Below are the code and all the weights of a small trained network. Each question names an input and a target symbol and asks about switching units off, where a switched-off unit gives its printed mean instead of its output.

import numpy as np


def w(rows, s, z=0):
    codes = np.array(rows[::2]) - 128.0
    scale = np.full(codes.shape[1], s)
    scale[-1] = z or s
    return codes * scale


def norm(h):
    return h / np.sqrt((h * h).mean(-1, keepdims=True) + 1e-5)


def f(y):
    return np.maximum(y, 0)


def softmax(a):
    e = np.exp(a - a.max(-1, keepdims=True))
    return e / e.sum(-1, keepdims=True)


def log_softmax(a):
    a = a - a.max(-1, keepdims=True)
    return a - np.log(np.exp(a).sum(-1, keepdims=True))


def net(x, mask):
    ids = ['βγδεζηθμξπστφψω'.index(c) for c in x.split()]
    T = len(ids)
    res = E[ids] + P[:T]
    r = norm(res)
    for j in range(2):
        rows = slice(3 * j, 3 * j + 3)
        q, k, v = (r @ M[0][rows].T for M in (Q, K, V))
        z = softmax(np.where(np.tri(T) > 0, q @ k.T / 3**0.5, -1e9)) @ v
        o = O[0][rows]
        res = res + np.where(mask[j], z, o[:, -1]) @ o[:, :-1]
    y = f(norm(res) @ A[0][:, :-1].T + A[0][:, -1])
    res = res + np.where(mask[2:6], y, B[0][:, -1]) @ B[0][:, :-1]
    return log_softmax(norm(res)[-1] @ U[:, :-1].T + U[:, -1])


Q, K, V, O, A, B = {}, {}, {}, {}, {}, {}
E = w([
[121,80,130,161],'β',
[70,109,144,152],'γ',
[126,81,133,164],'δ',
[43,159,173,121],'ε',
[79,172,52,136],'ζ',
[81,145,72,161],'η',
[147,115,111,133],'θ',
[116,152,70,106],'μ',
[140,129,169,89],'ξ',
[55,119,115,184],'π',
[2,171,152,187],'σ',
[135,119,57,140],'τ',
[123,82,139,157],'φ',
[77,154,106,171],'ψ',
[69,181,79,128],'ω',
],0.012)
P = w([
[189,194,155,161],'0',
[34,75,64,158],'1',
[24,85,77,143],'2',
[13,119,98,134],'3',
[81,157,135,100],'4',
[62,140,133,117],'5',
[75,130,129,91],'6',
[21,68,132,64],'7',
[26,108,122,60],'8',
[3,161,142,84],'9',
],0.0056)
Q[0] = w([
[18,56,118,84],'h1',
[87,115,122,137],'h1',
[91,112,92,202],'h1',
[125,146,143,253],'h2',
[164,189,117,166],'h2',
[248,122,254,42],'h2',
],0.0084)
K[0] = w([
[254,231,212,183],'h1',
[170,168,189,149],'h1',
[82,99,164,57],'h1',
[206,143,46,81],'h2',
[174,48,148,28],'h2',
[38,25,123,12],'h2',
],0.0075)
V[0] = w([
[80,86,158,251],'h1',
[203,58,159,151],'h1',
[86,96,243,62],'h1',
[45,83,135,31],'h2',
[146,151,30,54],'h2',
[128,247,71,149],'h2',
],0.021)
O[0] = w([
[12,93,104,182,170],'h1',
[143,147,28,155,57],'h1',
[114,110,102,3,249],'h1',
[48,209,187,96,178],'h2',
[195,172,193,158,22],'h2',
[189,55,194,66,172],'h2',
],0.019,0.011)
A[0] = w([
[176,132,251,145,145],'n1',
[80,168,41,164,52],'n2',
[214,48,75,144,5],'n3',
[65,125,219,226,24],'n4',
],0.017,0.002)
B[0] = w([
[143,199,145,46,252],'n1',
[61,205,154,164,250],'n2',
[145,228,64,157,216],'n3',
[230,6,113,123,249],'n4',
],0.019,0.0041)
U = w([
[99,126,74,178,113],'β',
[40,140,173,85,159],'γ',
[75,126,56,165,97],'δ',
[46,24,163,77,75],'ε',
[187,187,214,160,103],'ζ',
[156,102,197,162,90],'η',
[166,36,80,122,253],'θ',
[176,159,176,170,129],'μ',
[137,209,41,36,157],'ξ',
[95,51,114,144,64],'π',
[90,2,134,134,93],'σ',
[179,155,123,217,113],'τ',
[81,124,56,163,104],'φ',
[158,56,163,166,95],'ψ',
[153,120,210,139,85],'ω',
],0.0092,0.011)

Each question gives the input, a string of symbols that net reads in full, and the target symbol t.
The units are the heads (3 rows each of Q, K, V and O) and the neurons (one row each of A and B). Each row of codes is followed by its name. A weight is (code - 128) times the scale printed after its matrix; where a second scale follows, it is the last column's (O, A, B and U).
mask holds one flag per unit, heads first, then neurons. A switched-off unit (its flag False) gives its mean, the last column of its rows in O or B, instead of its output. The means were averaged over made-up inputs and are rounded, as every weight is.
A unit's drop is (log p(t) with every unit on - log p(t) with that unit switched off) / (log p(t) with every unit on - log p(t) with every unit switched off).
The circuit of an input: a set's keep is (log p(t) with only the set's units on - log p(t) with every unit switched off) / (log p(t) with every unit on - log p(t) with every unit switched off). Starting from all 6 units, units are removed one at a time, each time the one whose removal leaves the highest keep (on an exact tie, the one counted first), for as long as the keep stays at least 0.8.
units of the circuit, in order: the units of the circuit, biggest drop first
top k neurons: the k neurons with the biggest drops, biggest first
which heads matter: for each layer, one digit per head in row order, 1 if its drop is at least 0.15 and else 0, layers parted by /
drop when u is switched off: that unit's drop, to one decimal
input ψ σ ξ φ φ φ σ φ β ω, target θ: units of the circuit, in order -> h2
input ξ ε ξ ξ, target ξ: which heads matter -> 10
input ξ ω φ, target ξ: top 2 neurons -> n3, n4
input ξ ζ μ δ, target ξ: top 2 neurons -> n3, n4
input ξ γ π ε, target ξ: which heads matter -> 10
input ξ β μ φ, target ξ: which heads matter -> 10
input ξ δ μ π ξ β σ σ ξ, target ξ: which heads matter -> 11
input θ ε ξ η, target θ: which heads matter -> 01
input ξ ξ θ, target ξ: top 2 neurons -> n3, n4
input ξ ε ψ, target ξ: top 2 neurons -> n3, n4
input ξ β γ, target ξ: top 2 neurons -> n3, n4
input ξ ζ η, target ξ: top 2 neurons -> n3, n4
input ξ ε σ μ ω ξ ε γ, target ξ: drop when n3 is switched off -> -0.1
input ξ ε ω π, target ξ: units of the circuit, in order -> h1
input ξ β φ μ ξ ζ ε ψ, target ξ: drop when n4 is switched off -> 0.2
input ξ ξ ε, target ξ: drop when n4 is switched off -> 0.1
